Below are the code and all the weights of a small trained network. Each question names an input and a class and asks about switching units off, where a switched-off unit gives its printed mean instead of its output.

import numpy as np


def w(rows, s, z=0):
    codes = np.array(rows[::2]) - 128.0
    scale = np.full(codes.shape[1], s)
    scale[-1] = z or s
    return codes * scale


def f(y):
    return y / 2 * (1 + np.tanh(0.7978845608 * (y + 0.044715 * y**3)))


def log_softmax(a):
    a = a - a.max(-1, keepdims=True)
    return a - np.log(np.exp(a).sum(-1, keepdims=True))


def net(x, mask):
    res = np.array(x, float).reshape(1, 4) / 4 @ E
    y = f(res @ A[0][:, :-1].T + A[0][:, -1])
    res = res + np.where(mask, y, B[0][:, -1]) @ B[0][:, :-1]
    return log_softmax(res[-1] @ U[:, :-1].T + U[:, -1])


A, B = {}, {}
E = w([
[127,127,126],'x0',
[170,3,103],'x1',
[63,100,43],'x2',
[131,129,123],'x3',
],0.013)
A[0] = w([
[142,80,137,3],'neuron 0',
[237,200,156,136],'neuron 1',
[49,137,91,72],'neuron 2',
[202,125,168,83],'neuron 3',
[217,159,149,171],'neuron 4',
[137,10,71,118],'neuron 5',
[207,70,134,110],'neuron 6',
[112,146,48,219],'neuron 7',
[173,74,71,170],'neuron 8',
[170,72,132,175],'neuron 9',
],0.012,0.0018)
B[0] = w([
[147,195,112,156],'neuron 0',
[42,111,92,202],'neuron 1',
[77,111,113,170],'neuron 2',
[66,106,64,174],'neuron 3',
[1,27,34,180],'neuron 4',
[94,153,133,246],'neuron 5',
[76,176,131,199],'neuron 6',
[38,66,150,171],'neuron 7',
[117,180,144,198],'neuron 8',
[64,219,148,188],'neuron 9',
],0.0074,0.013)
U = w([
[108,137,153,243],'0',
[115,238,100,76],'1',
[96,66,87,41],'2',
[137,156,91,244],'3',
[178,123,110,171],'4',
[191,105,152,2],'5',
[247,171,193,51],'6',
[235,87,180,14],'7',
],0.014,0.0086)

Each question gives the input, the list of numbers given to net, and the class t.
The units are the neurons (one row each of A and B). Each row of codes is followed by its name. A weight is (code - 128) times the scale printed after its matrix; where a second scale follows, it is the last column's (A, B and U).
mask holds one flag per neuron, in row order. A switched-off neuron (its flag False) gives its mean, the last column of its row in B, instead of its output. The means were averaged over made-up inputs and are rounded, as every weight is.
A unit's drop is (log p(t) with every unit on - log p(t) with that unit switched off) / (log p(t) with every unit on - log p(t) with every unit switched off).
The circuit of an input: a set's keep is (log p(t) with only the set's units on - log p(t) with every unit switched off) / (log p(t) with every unit on - log p(t) with every unit switched off). Starting from all 10 units, units are removed one at a time, each time the one whose removal leaves the highest keep (on an exact tie, the one counted first), for as long as the keep stays at least 0.8.
circuit, biggest first: the units of the circuit, biggest drop first
unit that matters most: the unit with the biggest drop
k most important neurons: the k neurons with the biggest drops, biggest first
drop when u is switched off: that unit's drop, to one decimal
input [7,7,5,7], class 0: unit that matters most -> neuron 7
input [6,-2,-6,-4], class 2: circuit, biggest first -> (neuron 4; neuron 1; neuron 9)
input [-6,-3,7,1], class 2: circuit, biggest first -> (neuron 7; neuron 9)
input [1,-4,-7,2], class 2: circuit, biggest first -> (neuron 4; neuron 1; neuron 9)
input [-4,-3,5,-1], class 2: circuit, biggest first -> (neuron 7; neuron 9)
input [2,8,-8,4], class 1: circuit, biggest first -> (neuron 9; neuron 6)
input [0,-4,5,-5], class 0: 2 most important neurons -> (neuron 4; neuron 7)
input [7,-2,-7,-4], class 2: circuit, biggest first -> (neuron 4; neuron 1; neuron 3)
input [-6,-1,-8,-5], class 2: circuit, biggest first -> (neuron 4; neuron 1)
input [0,-4,4,5], class 0: 2 most important neurons -> (neuron 7; neuron 4)
input [7,7,-7,-4], class 1: 3 most important neurons -> (neuron 9; neuron 6; neuron 0)
input [8,3,-8,-5], class 2: 3 most important neurons -> (neuron 4; neuron 3; neuron 1)
input [-2,-8,4,8], class 0: 2 most important neurons -> (neuron 7; neuron 9)
input [7,7,8,-8], class 0: most important neuron -> (neuron 8)
input [-7,8,0,7], class 1: drop when neuron 2 is switched off -> 0.0
input [1,-6,-5,-6], class 0: drop when neuron 0 is switched off -> 0.1
input [-8,-5,4,-2], class 3: drop when neuron 5 is switched off -> 0.2
